Here is a tiny trained network, its code and every weight. The questions are about switching its units off for an input and a class, where a switched-off unit gives its printed mean instead of its output.

import numpy as np


def w(rows, s, z=0):
    codes = np.array(rows[::2]) - 128.0
    scale = np.full(codes.shape[1], s)
    scale[-1] = z or s
    return codes * scale


def f(y):
    return y / 2 * (1 + np.tanh(0.7978845608 * (y + 0.044715 * y**3)))


def log_softmax(a):
    a = a - a.max(-1, keepdims=True)
    return a - np.log(np.exp(a).sum(-1, keepdims=True))


def net(x, mask):
    res = np.array(x, float).reshape(1, 8) / 4 @ E
    y = f(res @ A[0][:, :-1].T + A[0][:, -1])
    res = res + np.where(mask, y, B[0][:, -1]) @ B[0][:, :-1]
    return log_softmax(res[-1] @ U[:, :-1].T + U[:, -1])


A, B = {}, {}
E = w([
[121,126,155,129],'x0',
[121,238,134,50],'x1',
[226,106,232,93],'x2',
[75,82,156,2],'x3',
[128,129,129,125],'x4',
[127,127,134,131],'x5',
[148,135,61,118],'x6',
[147,132,75,121],'x7',
],0.0074)
A[0] = w([
[237,159,105,76,131],'N1',
[166,231,142,117,119],'N2',
[134,126,113,152,85],'N3',
[127,113,133,134,192],'N4',
[132,188,124,109,82],'N5',
[177,116,163,111,58],'N6',
[99,108,149,90,62],'N7',
[222,82,136,95,90],'N8',
[109,110,188,165,160],'N9',
[59,87,123,75,97],'N10',
[126,111,182,96,255],'N11',
[152,164,135,165,92],'N12',
[108,76,112,66,109],'N13',
[146,163,113,114,77],'N14',
[143,21,134,166,144],'N15',
[87,165,155,107,63],'N16',
[80,217,130,112,124],'N17',
[135,170,126,78,102],'N18',
[151,170,128,92,115],'N19',
[166,182,98,184,107],'N20',
[138,61,117,144,132],'N21',
[175,102,166,129,139],'N22',
[10,131,99,155,101],'N23',
[75,141,56,116,155],'N24',
[121,166,134,190,106],'N25',
[182,124,144,107,93],'N26',
[202,110,158,91,48],'N27',
[89,125,177,142,114],'N28',
[107,41,62,161,140],'N29',
[129,182,151,208,118],'N30',
[171,132,85,131,154],'N31',
[94,87,121,69,138],'N32',
],0.014,0.0052)
B[0] = w([
[130,158,166,159,223],'N1',
[71,119,76,127,219],'N2',
[123,102,123,104,135],'N3',
[123,157,122,121,164],'N4',
[94,92,96,135,165],'N5',
[117,79,152,152,166],'N6',
[145,85,94,117,157],'N7',
[133,122,193,176,211],'N8',
[123,152,123,132,196],'N9',
[174,125,105,84,215],'N10',
[156,201,127,146,254],'N11',
[145,91,96,92,160],'N12',
[167,124,95,77,202],'N13',
[118,107,114,141,139],'N14',
[57,139,70,107,254],'N15',
[104,95,89,127,152],'N16',
[72,125,105,154,225],'N17',
[106,118,109,133,185],'N18',
[91,114,112,128,173],'N19',
[169,128,130,85,222],'N20',
[68,129,87,116,188],'N21',
[139,128,136,139,198],'N22',
[167,94,249,202,243],'N23',
[152,148,215,166,249],'N24',
[172,106,138,86,187],'N25',
[144,106,161,154,163],'N26',
[136,80,171,169,189],'N27',
[128,118,122,135,153],'N28',
[87,152,128,133,242],'N29',
[178,125,108,56,218],'N30',
[147,155,136,112,178],'N31',
[174,143,90,92,214],'N32',
],0.016,0.0066)
U = w([
[123,41,176,117,67],'0',
[169,66,93,1,94],'1',
[15,107,88,77,82],'2',
[106,153,129,67,255],'3',
],0.0093,0.0033)

Each question gives the input, the list of numbers given to net, and the class t.
The units are the neurons (one row each of A and B). Each row of codes is followed by its name. A weight is (code - 128) times the scale printed after its matrix; where a second scale follows, it is the last column's (A, B and U).
mask holds one flag per neuron, in row order. A switched-off neuron (its flag False) gives its mean, the last column of its row in B, instead of its output. The means were averaged over made-up inputs and are rounded, as every weight is.
A unit's drop is (log p(t) with every unit on - log p(t) with that unit switched off) / (log p(t) with every unit on - log p(t) with every unit switched off).
The circuit of an input: a set's keep is (log p(t) with only the set's units on - log p(t) with every unit switched off) / (log p(t) with every unit on - log p(t) with every unit switched off). Starting from the 12 units with the biggest drops (on a tie, the unit counted first), units are removed one at a time, each time the one whose removal leaves the highest keep (on an exact tie, the one counted first), for as long as the keep stays at least 0.8.
units of the circuit, in order: the units of the circuit, biggest drop first
most important unit: the unit with the biggest drop
top k neurons: the k neurons with the biggest drops, biggest first
drop of u: that unit's drop, to one decimal
input [4,-8,7,-5,-6,-6,-8,-2], class 2: units of the circuit, in order => (N15)
input [8,-4,-6,0,2,-3,3,5], class 0: top 2 neurons => (N23; N24)
input [2,-7,-7,8,-1,-7,-5,1], class 1: top 2 neurons => (N10; N13)
input [-3,-7,-3,6,1,2,-8,5], class 2: top 3 neurons => (N15; N29; N21)
input [-6,6,7,-4,7,1,7,-1], class 0: units of the circuit, in order => (N27; N8)
input [-6,-8,-3,-8,-5,-1,8,7], class 1: top 2 neurons => (N20; N30)
input [7,5,-5,-5,-4,4,-2,-3], class 0: top 2 neurons => (N23; N15)
input [-4,4,-2,2,-1,-8,-6,-3], class 2: units of the circuit, in order => (N17; N20)
input [-6,7,8,-1,8,-2,-1,-3], class 0: top 2 neurons => (N27; N15)
input [3,1,8,7,-7,-5,1,7], class 0: top 2 neurons => (N8; N27)
input [4,2,-5,7,5,7,-3,-8], class 1: top 2 neurons => (N10; N32)
input [4,-7,1,-6,7,-5,-6,-2], class 2: top 2 neurons => (N15; N21)
input [-6,6,-4,0,5,5,3,2], class 2: top 2 neurons => (N17; N2)
input [-3,-4,-7,-6,-4,-1,0,-3], class 0: most important unit => N23
input [1,8,8,-3,-3,4,-8,4], class 0: top 2 neurons => (N27; N15)
input [1,-3,-3,5,1,4,-6,0], class 1: drop of N17 => 0.2
input [6,-3,0,4,4,-5,0,-3], class 1: drop of N20 => -0.2
input [7,6,1,-2,-6,1,-7,2], class 2: drop of N2 => 0.1
